Below is a small trained network, with its code and all its weights. Each question gives an input and a target symbol and asks what happens when units are switched off, that is, made to give their printed mean instead of their output.

import numpy as np


def w(rows, s, z=0):
    codes = np.array(rows[::2]) - 128.0
    scale = np.full(codes.shape[1], s)
    scale[-1] = z or s
    return codes * scale


def norm(h):
    return h / np.sqrt((h * h).mean(-1, keepdims=True) + 1e-5)


def softmax(a):
    e = np.exp(a - a.max(-1, keepdims=True))
    return e / e.sum(-1, keepdims=True)


def log_softmax(a):
    a = a - a.max(-1, keepdims=True)
    return a - np.log(np.exp(a).sum(-1, keepdims=True))


def net(x, mask):
    ids = ['αβγδεθπστψω'.index(c) for c in x.split()]
    T = len(ids)
    res = E[ids] + P[:T]
    u = 0
    for l in range(2):
        r = norm(res)
        for j in range(3):
            rows = slice(4 * j, 4 * j + 4)
            q, k, v = (r @ M[l][rows].T for M in (Q, K, V))
            z = softmax(np.where(np.tri(T) > 0, q @ k.T / 4**0.5, -1e9)) @ v
            o = O[l][rows]
            res = res + np.where(mask[u + j], z, o[:, -1]) @ o[:, :-1]
        u += 3
    return log_softmax(norm(res)[-1] @ U[:, :-1].T + U[:, -1])


Q, K, V, O = {}, {}, {}, {}
E = w([
[142,126,122,91,71,153,112,123],'α',
[167,140,146,104,47,111,112,252],'β',
[104,102,153,45,162,123,197,52],'γ',
[134,192,87,155,112,81,162,104],'δ',
[41,96,179,184,114,140,73,184],'ε',
[80,147,146,147,91,75,88,150],'θ',
[70,98,105,146,60,182,156,178],'π',
[111,128,211,168,109,101,142,169],'σ',
[142,182,157,161,138,212,84,115],'τ',
[160,119,138,167,52,111,150,144],'ψ',
[133,109,58,155,61,113,76,136],'ω',
],0.028)
P = w([
[74,112,163,91,2,102,56,211],'0',
[79,132,168,114,56,109,72,207],'1',
[94,154,162,113,60,111,90,206],'2',
[101,161,172,109,69,116,88,200],'3',
[110,173,165,112,58,118,102,189],'4',
[111,184,168,103,68,136,107,197],'5',
[116,175,156,93,62,142,130,175],'6',
[112,191,147,100,58,156,129,180],'7',
[108,197,139,106,61,159,156,189],'8',
[87,198,115,92,65,169,162,186],'9',
[76,225,120,109,64,186,175,166],'10',
[68,207,97,100,60,195,191,169],'11',
[68,249,100,124,45,199,210,164],'12',
[42,249,92,113,31,208,201,143],'13',
],0.0072)
Q[0] = w([
[157,181,63,186,90,164,156,167],'0.h1',
[200,142,43,168,130,147,105,123],'0.h1',
[217,70,55,80,155,82,75,147],'0.h1',
[159,113,63,150,102,245,77,161],'0.h1',
[189,113,199,108,140,140,164,57],'0.h2',
[148,43,132,41,100,146,178,96],'0.h2',
[98,121,195,213,93,169,211,122],'0.h2',
[53,117,211,107,170,158,157,104],'0.h2',
[146,206,127,137,94,171,171,135],'0.h3',
[143,156,89,27,110,99,109,139],'0.h3',
[211,125,123,102,119,179,119,148],'0.h3',
[137,70,172,130,112,94,138,167],'0.h3',
],0.012)
K[0] = w([
[195,224,91,180,81,129,138,131],'0.h1',
[191,159,89,168,63,79,55,132],'0.h1',
[176,59,151,118,91,60,41,165],'0.h1',
[158,165,85,139,35,230,46,167],'0.h1',
[168,74,175,150,93,31,126,104],'0.h2',
[134,35,134,83,44,128,186,120],'0.h2',
[133,143,109,131,202,126,249,37],'0.h2',
[84,80,172,66,192,111,127,108],'0.h2',
[135,214,115,143,179,103,210,107],'0.h3',
[183,103,119,53,180,101,146,66],'0.h3',
[215,169,129,117,166,192,137,113],'0.h3',
[134,78,150,151,128,156,193,188],'0.h3',
],0.011)
V[0] = w([
[117,124,174,145,65,134,96,178],'0.h1',
[93,129,158,129,86,125,146,171],'0.h1',
[127,143,180,78,125,110,148,111],'0.h1',
[146,58,127,77,183,120,128,69],'0.h1',
[121,106,134,109,91,112,114,196],'0.h2',
[108,152,172,162,73,152,154,173],'0.h2',
[180,60,91,166,164,182,178,111],'0.h2',
[128,127,189,85,168,100,163,64],'0.h2',
[170,131,109,119,149,147,140,79],'0.h3',
[153,161,104,209,150,166,181,135],'0.h3',
[93,137,113,148,100,123,86,252],'0.h3',
[201,150,130,177,116,121,101,142],'0.h3',
],0.012)
O[0] = w([
[120,192,133,127,78,174,163,161,219],'0.h1',
[77,177,78,134,96,104,186,156,190],'0.h1',
[91,63,197,136,91,98,162,63,124],'0.h1',
[103,28,105,140,163,144,148,90,6],'0.h1',
[102,86,183,128,88,96,158,140,148],'0.h2',
[44,107,120,159,145,111,130,170,221],'0.h2',
[195,134,140,188,150,139,180,164,46],'0.h2',
[147,190,134,71,155,153,150,191,77],'0.h2',
[128,150,132,118,222,121,136,124,52],'0.h3',
[205,112,125,160,104,101,87,81,121],'0.h3',
[140,86,88,114,6,120,97,132,252],'0.h3',
[164,76,134,93,109,122,84,120,135],'0.h3',
],0.011,0.012)
Q[1] = w([
[124,143,40,191,141,149,1,127],'1.h1',
[226,54,156,198,154,140,135,138],'1.h1',
[228,38,141,166,160,83,171,87],'1.h1',
[164,79,205,146,199,146,188,99],'1.h1',
[93,147,182,175,94,48,108,178],'1.h2',
[125,56,105,156,146,88,212,43],'1.h2',
[189,69,82,139,205,93,154,40],'1.h2',
[157,64,165,170,188,151,180,69],'1.h2',
[179,49,187,193,171,126,117,110],'1.h3',
[57,175,19,38,123,133,133,100],'1.h3',
[84,95,149,77,116,239,216,99],'1.h3',
[145,63,128,113,182,182,154,84],'1.h3',
],0.016)
K[1] = w([
[134,236,53,134,173,162,153,118],'1.h1',
[86,137,132,124,4,124,67,218],'1.h1',
[82,82,148,125,7,81,73,153],'1.h1',
[68,69,156,117,68,108,84,118],'1.h1',
[156,184,87,176,174,118,111,150],'1.h2',
[147,140,139,119,42,104,151,158],'1.h2',
[98,78,145,110,53,78,69,159],'1.h2',
[108,94,145,96,56,142,98,194],'1.h2',
[64,78,165,96,96,105,121,151],'1.h3',
[150,219,63,188,139,158,106,118],'1.h3',
[133,228,105,214,73,120,107,170],'1.h3',
[93,120,126,125,68,110,60,183],'1.h3',
],0.017)
V[1] = w([
[166,90,106,92,196,88,147,96],'1.h1',
[137,5,183,150,132,231,128,122],'1.h1',
[82,97,101,102,68,17,146,161],'1.h1',
[138,176,94,113,126,158,168,181],'1.h1',
[116,60,103,157,118,115,178,118],'1.h2',
[104,130,168,128,86,103,152,152],'1.h2',
[80,165,157,124,105,158,62,164],'1.h2',
[137,194,161,119,164,199,97,179],'1.h2',
[69,70,123,65,109,91,138,169],'1.h3',
[126,72,149,116,83,167,118,164],'1.h3',
[83,107,91,131,143,29,152,139],'1.h3',
[125,211,130,121,90,120,104,192],'1.h3',
],0.016)
O[1] = w([
[23,108,116,152,51,118,109,135,29],'1.h1',
[127,182,227,113,10,105,88,27,58],'1.h1',
[146,53,170,165,207,64,96,116,174],'1.h1',
[135,75,134,2,126,184,124,163,142],'1.h1',
[66,87,166,124,106,158,111,107,79],'1.h2',
[92,101,94,145,190,158,100,115,170],'1.h2',
[198,175,139,89,171,156,57,119,217],'1.h2',
[247,224,132,158,148,158,145,108,150],'1.h2',
[187,115,137,140,180,140,185,92,125],'1.h3',
[185,158,185,74,140,199,131,39,146],'1.h3',
[106,109,95,128,228,63,163,107,103],'1.h3',
[72,224,115,183,36,123,160,85,253],'1.h3',
],0.012,0.021)
U = w([
[78,172,138,163,153,171,217,67,118],'α',
[128,162,229,130,150,112,182,200,22],'β',
[111,89,115,8,154,193,177,90,235],'γ',
[103,172,125,50,132,37,79,107,1],'δ',
[133,48,116,175,97,232,196,102,136],'ε',
[134,78,38,135,113,167,71,24,82],'θ',
[168,199,108,114,104,193,131,139,129],'π',
[190,101,167,218,104,105,168,118,69],'σ',
[101,116,186,180,139,186,46,150,44],'τ',
[181,64,150,20,79,112,154,184,84],'ψ',
[112,113,56,188,156,123,143,150,156],'ω',
],0.013,0.0073)

Each question gives the input, a string of symbols that net reads in full, and the target symbol t.
The units are the heads (4 rows each of Q, K, V and O). Each row of codes is followed by its name. A weight is (code - 128) times the scale printed after its matrix; where a second scale follows, it is the last column's (O and U).
mask holds one flag per head, layer by layer. A switched-off head (its flag False) gives its mean, the last column of its rows in O, instead of its output. The means were averaged over made-up inputs and are rounded, as every weight is.
A unit's drop is (log p(t) with every unit on - log p(t) with that unit switched off) / (log p(t) with every unit on - log p(t) with every unit switched off).
The circuit of an input: a set's keep is (log p(t) with only the set's units on - log p(t) with every unit switched off) / (log p(t) with every unit on - log p(t) with every unit switched off). Starting from all 6 units, units are removed one at a time, each time the one whose removal leaves the highest keep (on an exact tie, the one counted first), for as long as the keep stays at least 0.8.
units of the circuit, in order: the units of the circuit, biggest drop first
most important unit: the unit with the biggest drop
which heads matter: for each layer, one digit per head in row order, 1 if its drop is at least 0.15 and else 0, layers parted by /
drop when u is switched off: that unit's drop, to one decimal
input τ ω ω π τ τ ω δ θ α, target ω: units of the circuit, in order : [0.h3 1.h1]
input σ θ ε β, target ψ: most important unit : 0.h3
input ω ε α θ γ ε ε, target ε: units of the circuit, in order : [0.h1 0.h2 1.h2]
input ε ε ω σ, target β: units of the circuit, in order : [0.h1 1.h1 0.h2]
input β τ ε ε γ θ, target θ: which heads matter : 101 / 000
input ω ω ε ω, target θ: units of the circuit, in order : [0.h2 1.h3]
input δ α δ β, target ω: units of the circuit, in order : [1.h1 1.h3]
input α τ ε ε γ π ψ, target ψ: which heads matter : 111 / 011
input τ γ τ α, target α: which heads matter : 101 / 000
input ε π δ ε δ ε α, target ω: which heads matter : 000 / 000
input ω θ σ ε π, target ε: which heads matter : 111 / 111
input σ δ π α β δ σ ε ε ω α σ θ, target ω: which heads matter : 000 / 100
input θ δ σ ε π ψ, target ω: which heads matter : 000 / 100
input π δ ω δ ω, target ω: which heads matter : 000 / 100
input σ π β ψ ε α ε ε σ ω α γ, target γ: units of the circuit, in order : [0.h1]
input ω ε α θ, target δ: which heads matter : 111 / 111
input ψ ω π ψ, target σ: which heads matter : 110 / 101
input α π ω, target θ: units of the circuit, in order : [0.h2 1.h2 1.h3]
input ε ε θ ψ τ α π π ε ψ θ δ ω ψ, target ω: which heads matter : 000 / 000
input σ τ τ δ ε ε ε π α θ π ω, target ω: most important unit : 0.h3
input ω ω ε π τ ε τ θ ω ψ γ, target γ: which heads matter : 110 / 010
input ψ ε ω ε σ γ ω π π θ, target θ: which heads matter : 100 / 000
input γ τ τ, target τ: which heads matter : 100 / 111
input β γ ψ, target ψ: drop when 0.h2 is switched off : 0.3
input τ ε γ τ π ε ε δ, target δ: drop when 0.h3 is switched off : 0.3
input π ε ε π ε, target τ: drop when 1.h3 is switched off : 0.2
input ε γ τ ω τ ε β, target β: drop when 0.h1 is switched off : 0.6
